Below are the code and all the weights of a small trained network. Each question names an input and a target symbol and asks about switching units off, where a switched-off unit gives its printed mean instead of its output.

import numpy as np


def w(rows, s, z=0):
    codes = np.array(rows[::2]) - 128.0
    scale = np.full(codes.shape[1], s)
    scale[-1] = z or s
    return codes * scale


def f(y):
    return y / 2 * (1 + np.tanh(0.7978845608 * (y + 0.044715 * y**3)))


def softmax(a):
    e = np.exp(a - a.max(-1, keepdims=True))
    return e / e.sum(-1, keepdims=True)


def log_softmax(a):
    a = a - a.max(-1, keepdims=True)
    return a - np.log(np.exp(a).sum(-1, keepdims=True))


def net(x, mask):
    ids = ['γδεζθμπστ'.index(c) for c in x.split()]
    T = len(ids)
    res = E[ids] + P[:T]
    u = 0
    for l in range(3):
        q, k, v = (res @ M[l].T for M in (Q, K, V))
        z = softmax(np.where(np.tri(T) > 0, q @ k.T / 2**0.5, -1e9)) @ v
        res = res + np.where(mask[u], z, O[l][:, -1]) @ O[l][:, :-1]
        u += 1
        y = f(res @ A[l][:, :-1].T + A[l][:, -1])
        res = res + np.where(mask[u : u + 4], y, B[l][:, -1]) @ B[l][:, :-1]
        u += 4
    return log_softmax(res[-1] @ U[:, :-1].T + U[:, -1])


Q, K, V, O, A, B = {}, {}, {}, {}, {}, {}
E = w([
[107,96,241,137],'γ',
[117,81,243,124],'δ',
[132,134,48,140],'ε',
[163,208,49,120],'ζ',
[148,200,201,124],'θ',
[113,49,67,157],'μ',
[114,106,185,140],'π',
[168,165,120,2],'σ',
[130,147,194,109],'τ',
],0.019)
P = w([
[136,44,190,120],'0',
[108,117,188,121],'1',
[117,24,185,120],'2',
[153,67,156,113],'3',
[152,38,153,131],'4',
[155,1,137,144],'5',
[182,28,160,145],'6',
[196,53,146,149],'7',
[196,33,140,153],'8',
[220,59,153,147],'9',
[203,100,145,180],'10',
[201,108,128,183],'11',
],0.0075)
Q[0] = w([
[139,164,167,127],'0.h1',
[76,254,136,92],'0.h1',
],0.0065)
K[0] = w([
[191,117,8,254],'0.h1',
[62,155,143,51],'0.h1',
],0.0066)
V[0] = w([
[22,253,167,106],'0.h1',
[91,92,94,67],'0.h1',
],0.0036)
O[0] = w([
[154,159,202,71,10],'0.h1',
[71,88,194,1,103],'0.h1',
],0.0056,0.0012)
A[0] = w([
[123,96,255,174,144],'0.n1',
[36,93,122,171,156],'0.n2',
[117,96,132,4,132],'0.n3',
[173,197,8,171,255],'0.n4',
],0.0062,0.006)
B[0] = w([
[91,67,155,205,255],'0.n1',
[129,89,168,164,145],'0.n2',
[208,202,65,167,161],'0.n3',
[87,2,219,169,204],'0.n4',
],0.0081,0.006)
Q[1] = w([
[158,106,245,78],'1.h1',
[184,100,144,253],'1.h1',
],0.0049)
K[1] = w([
[190,69,192,2],'1.h1',
[144,118,123,162],'1.h1',
],0.0079)
V[1] = w([
[3,207,112,229],'1.h1',
[66,140,85,156],'1.h1',
],0.0052)
O[1] = w([
[133,255,46,152,2],'1.h1',
[111,219,189,139,24],'1.h1',
],0.0088,0.0027)
A[1] = w([
[179,208,133,112,253],'1.n1',
[3,175,192,7,78],'1.n2',
[108,44,77,43,108],'1.n3',
[110,220,197,144,189],'1.n4',
],0.0062,0.0037)
B[1] = w([
[182,115,34,119,182],'1.n1',
[83,113,143,52,75],'1.n2',
[111,162,253,126,249],'1.n3',
[106,82,125,152,186],'1.n4',
],0.011,0.0021)
Q[2] = w([
[65,254,137,140],'2.h1',
[122,208,118,20],'2.h1',
],0.008)
K[2] = w([
[48,135,95,205],'2.h1',
[3,189,77,184],'2.h1',
],0.0071)
V[2] = w([
[119,254,188,177],'2.h1',
[21,65,106,160],'2.h1',
],0.0095)
O[2] = w([
[160,35,73,152,1],'2.h1',
[51,140,6,159,4],'2.h1',
],0.018,0.0069)
A[2] = w([
[132,1,38,202,110],'2.n1',
[94,53,184,104,3],'2.n2',
[18,117,237,130,36],'2.n3',
[99,117,48,150,125],'2.n4',
],0.009,0.0068)
B[2] = w([
[220,159,146,147,165],'2.n1',
[161,166,13,116,200],'2.n2',
[131,157,91,65,254],'2.n3',
[135,199,35,254,153],'2.n4',
],0.0075,0.022)
U = w([
[123,162,49,4,145],'γ',
[159,71,215,212,180],'δ',
[148,152,124,171,127],'ε',
[53,207,129,96,103],'ζ',
[76,73,145,111,181],'θ',
[186,167,104,173,2],'μ',
[3,103,187,91,213],'π',
[72,165,132,111,129],'σ',
[107,178,131,143,62],'τ',
],0.0065,0.0068)

Each question gives the input, a string of symbols that net reads in full, and the target symbol t.
The units are the heads (2 rows each of Q, K, V and O) and the neurons (one row each of A and B). Each row of codes is followed by its name. A weight is (code - 128) times the scale printed after its matrix; where a second scale follows, it is the last column's (O, A, B and U).
mask holds one flag per unit, layer by layer, with each layer's heads first. A switched-off unit (its flag False) gives its mean, the last column of its rows in O or B, instead of its output. The means were averaged over made-up inputs and are rounded, as every weight is.
A unit's drop is (log p(t) with every unit on - log p(t) with that unit switched off) / (log p(t) with every unit on - log p(t) with every unit switched off).
The circuit of an input: a set's keep is (log p(t) with only the set's units on - log p(t) with every unit switched off) / (log p(t) with every unit on - log p(t) with every unit switched off). Starting from the 12 units with the biggest drops (on a tie, the unit counted first), units are removed one at a time, each time the one whose removal leaves the highest keep (on an exact tie, the one counted first), for as long as the keep stays at least 0.8.
circuit, biggest first: the units of the circuit, biggest drop first
top k neurons: the k neurons with the biggest drops, biggest first
top k neurons in layer l: the k neurons of layer l with the biggest drops, biggest first
input ζ ζ μ μ, target π: circuit, biggest first -> 1.n3; 2.n2; 2.h1
input ζ μ μ, target π: circuit, biggest first -> 2.n2; 2.h1
input σ θ σ σ, target δ: top 3 neurons in layer 1 -> 1.n3; 1.n1; 1.n4
input θ θ θ θ, target δ: circuit, biggest first -> 2.n3; 2.h1
input σ θ π π γ, target γ: top neuron in layer 0 -> 0.n3
input π δ θ, target ε: top 3 neurons -> 0.n1; 2.n4; 2.n3
input γ γ ε, target μ: circuit, biggest first -> 2.h1; 2.n4; 2.n1
input π ζ τ π σ γ, target γ: top 3 neurons -> 2.n3; 2.n2; 1.n1
input π γ σ σ π θ μ ζ ε δ σ, target δ: top 4 neurons -> 0.n3; 2.n3; 2.n2; 0.n4
input ζ ζ ζ, target π: circuit, biggest first -> 0.n4; 2.n2; 2.h1; 2.n3
input π π γ, target ε: top 3 neurons -> 0.n1; 2.n1; 2.n4
input ζ π σ μ, target γ: top 4 neurons -> 2.n3; 2.n2; 0.n3; 1.n1
input ζ τ ζ ε, target π: top 4 neurons -> 0.n1; 2.n2; 1.n3; 0.n4
input π θ μ θ π μ ζ ε μ μ θ, target ζ: circuit, biggest first -> 2.h1
input ε δ μ μ ζ μ γ δ σ σ τ, target γ: top 4 neurons -> 2.n3; 2.n2; 0.n3; 1.n1
input σ μ μ δ θ, target γ: top 2 neurons in layer 1 -> 1.n1; 1.n2
input ε μ γ ζ ζ θ π τ σ θ ζ ζ, target δ: top 2 neurons -> 0.n4; 1.n3
input π π π μ μ ε ε, target ζ: top 2 neurons in layer 0 -> 0.n1; 0.n4
input τ θ π θ π θ ζ π π σ ε ε, target δ: top 2 neurons -> 1.n3; 1.n4
input τ π σ π σ ε ε ζ θ π σ ζ, target δ: circuit, biggest first -> 0.n4
input ζ θ μ τ θ σ τ ζ θ ε γ δ, target γ: top 4 neurons -> 2.n3; 2.n2; 1.n1; 0.n3
input ε θ σ μ π ε θ π θ ζ τ ε, target δ: top 3 neurons -> 1.n3; 0.n3; 1.n4
